Below are the code and all the weights of a small trained network. Each question names an input and a class and asks about switching units off, where a switched-off unit gives its printed mean instead of its output.

import numpy as np


def w(rows, s, z=0):
    codes = np.array(rows[::2]) - 128.0
    scale = np.full(codes.shape[1], s)
    scale[-1] = z or s
    return codes * scale


def norm(h):
    return h / np.sqrt((h * h).mean(-1, keepdims=True) + 1e-5)


def f(y):
    return np.maximum(y, 0)


def log_softmax(a):
    a = a - a.max(-1, keepdims=True)
    return a - np.log(np.exp(a).sum(-1, keepdims=True))


def net(x, mask):
    res = np.array(x, float).reshape(1, 7) / 4 @ E
    u = 0
    for l in range(2):
        y = f(norm(res) @ A[l][:, :-1].T + A[l][:, -1])
        res = res + np.where(mask[u : u + 5], y, B[l][:, -1]) @ B[l][:, :-1]
        u += 5
    return log_softmax(norm(res)[-1] @ U[:, :-1].T + U[:, -1])


A, B = {}, {}
E = w([
[64,95,121,146,167,134,34,155,150,157,176],'x0',
[109,144,173,154,69,205,252,31,128,88,209],'x1',
[110,82,34,196,203,56,125,82,76,89,147],'x2',
[152,198,113,177,125,153,143,254,128,124,74],'x3',
[102,126,97,100,95,127,219,165,218,53,151],'x4',
[177,189,134,124,96,152,135,75,145,126,65],'x5',
[111,173,172,79,161,121,101,124,136,151,151],'x6',
],0.0055)
A[0] = w([
[126,129,91,57,178,193,66,89,195,126,67,95],'L0N1',
[108,141,141,95,187,190,108,164,63,165,98,25],'L0N2',
[131,81,87,158,113,115,134,194,159,97,141,19],'L0N3',
[219,132,91,157,154,136,65,254,132,136,121,251],'L0N4',
[128,78,115,76,117,147,83,204,187,130,168,68],'L0N5',
],0.0061,0.0021)
B[0] = w([
[170,73,117,160,100,143,115,97,98,66,135,183],'L0N1',
[123,148,87,105,151,113,111,87,73,69,160,164],'L0N2',
[114,118,254,89,125,190,95,107,89,169,142,164],'L0N3',
[150,129,159,213,115,113,184,170,204,62,131,254],'L0N4',
[119,192,151,154,88,87,92,174,125,152,71,184],'L0N5',
],0.0096,0.0064)
A[1] = w([
[190,114,172,151,254,113,54,140,150,137,176,98],'L1N1',
[185,229,160,173,76,141,138,74,55,106,94,251],'L1N2',
[113,133,87,200,92,164,92,126,113,151,59,102],'L1N3',
[105,123,153,108,112,196,191,179,50,67,159,67],'L1N4',
[99,113,122,179,174,127,143,160,213,183,70,203],'L1N5',
],0.0062,0.0016)
B[1] = w([
[123,176,76,3,141,191,224,104,117,183,197,203],'L1N1',
[94,136,201,63,94,182,100,172,219,192,72,255],'L1N2',
[135,176,182,207,129,155,97,151,185,17,172,169],'L1N3',
[183,105,120,59,78,77,87,93,120,132,55,198],'L1N4',
[166,221,142,150,254,34,106,97,53,144,125,194],'L1N5',
],0.0086,0.0059)
U = w([
[85,108,60,72,212,131,128,88,24,235,161,3],'0',
[97,55,152,146,65,144,70,78,118,136,176,113],'1',
[159,220,163,254,162,62,87,255,159,75,73,174],'2',
[121,70,7,211,123,76,158,64,68,44,130,89],'3',
[190,144,159,73,34,193,188,102,193,126,20,196],'4',
],0.0094,0.0021)

Each question gives the input, the list of numbers given to net, and the class t.
The units are the neurons (one row each of A and B). Each row of codes is followed by its name. A weight is (code - 128) times the scale printed after its matrix; where a second scale follows, it is the last column's (A, B and U).
mask holds one flag per neuron, layer by layer. A switched-off neuron (its flag False) gives its mean, the last column of its row in B, instead of its output. The means were averaged over made-up inputs and are rounded, as every weight is.
A unit's drop is (log p(t) with every unit on - log p(t) with that unit switched off) / (log p(t) with every unit on - log p(t) with every unit switched off).
The circuit of an input: a set's keep is (log p(t) with only the set's units on - log p(t) with every unit switched off) / (log p(t) with every unit on - log p(t) with every unit switched off). Starting from all 10 units, units are removed one at a time, each time the one whose removal leaves the highest keep (on an exact tie, the one counted first), for as long as the keep stays at least 0.8.
units of the circuit, in order: the units of the circuit, biggest drop first
most important unit: the unit with the biggest drop
top k neurons: the k neurons with the biggest drops, biggest first
k most important neurons of layer l: the k neurons of layer l with the biggest drops, biggest first
drop of u: that unit's drop, to one decimal
input [3,6,7,-1,-2,-6,6], class 0: most important unit -> L0N4
input [-6,-2,-3,4,1,0,2], class 2: units of the circuit, in order -> L0N4, L1N1
input [-5,-6,7,-4,2,-2,0], class 0: top 2 neurons -> L1N1, L0N1
input [1,2,1,-1,3,-6,4], class 1: top 3 neurons -> L0N4, L1N5, L1N1
input [4,-5,8,-6,4,-1,-2], class 0: units of the circuit, in order -> L1N1, L0N4
input [3,4,8,3,8,-8,0], class 1: top 2 neurons -> L0N3, L0N4
input [-6,0,0,4,-7,-1,5], class 4: top 2 neurons -> L0N2, L1N2
input [-1,-2,4,-1,-8,5,6], class 0: top 4 neurons -> L1N1, L0N5, L0N2, L0N4
input [0,0,5,-7,-3,-6,-3], class 0: top 2 neurons -> L0N4, L1N1
input [-1,-4,-3,-1,-7,-6,1], class 0: top 2 neurons -> L1N1, L0N2
input [0,-8,8,-3,-7,0,0], class 3: 2 most important neurons of layer 1 -> L1N2, L1N3
input [3,3,-3,4,0,3,-5], class 2: 3 most important neurons of layer 1 -> L1N5, L1N1, L1N3
input [6,3,3,-2,-3,3,0], class 0: top 2 neurons -> L1N1, L0N5
input [7,2,-6,-3,1,-2,0], class 2: most important unit -> L0N5
input [4,-7,-5,-8,-1,-5,-6], class 2: drop of L0N5 -> 3.6
input [5,-5,8,-6,7,2,7], class 0: drop of L0N4 -> 0.2
input [-1,-2,0,-5,0,-7,1], class 0: drop of L0N4 -> 0.1
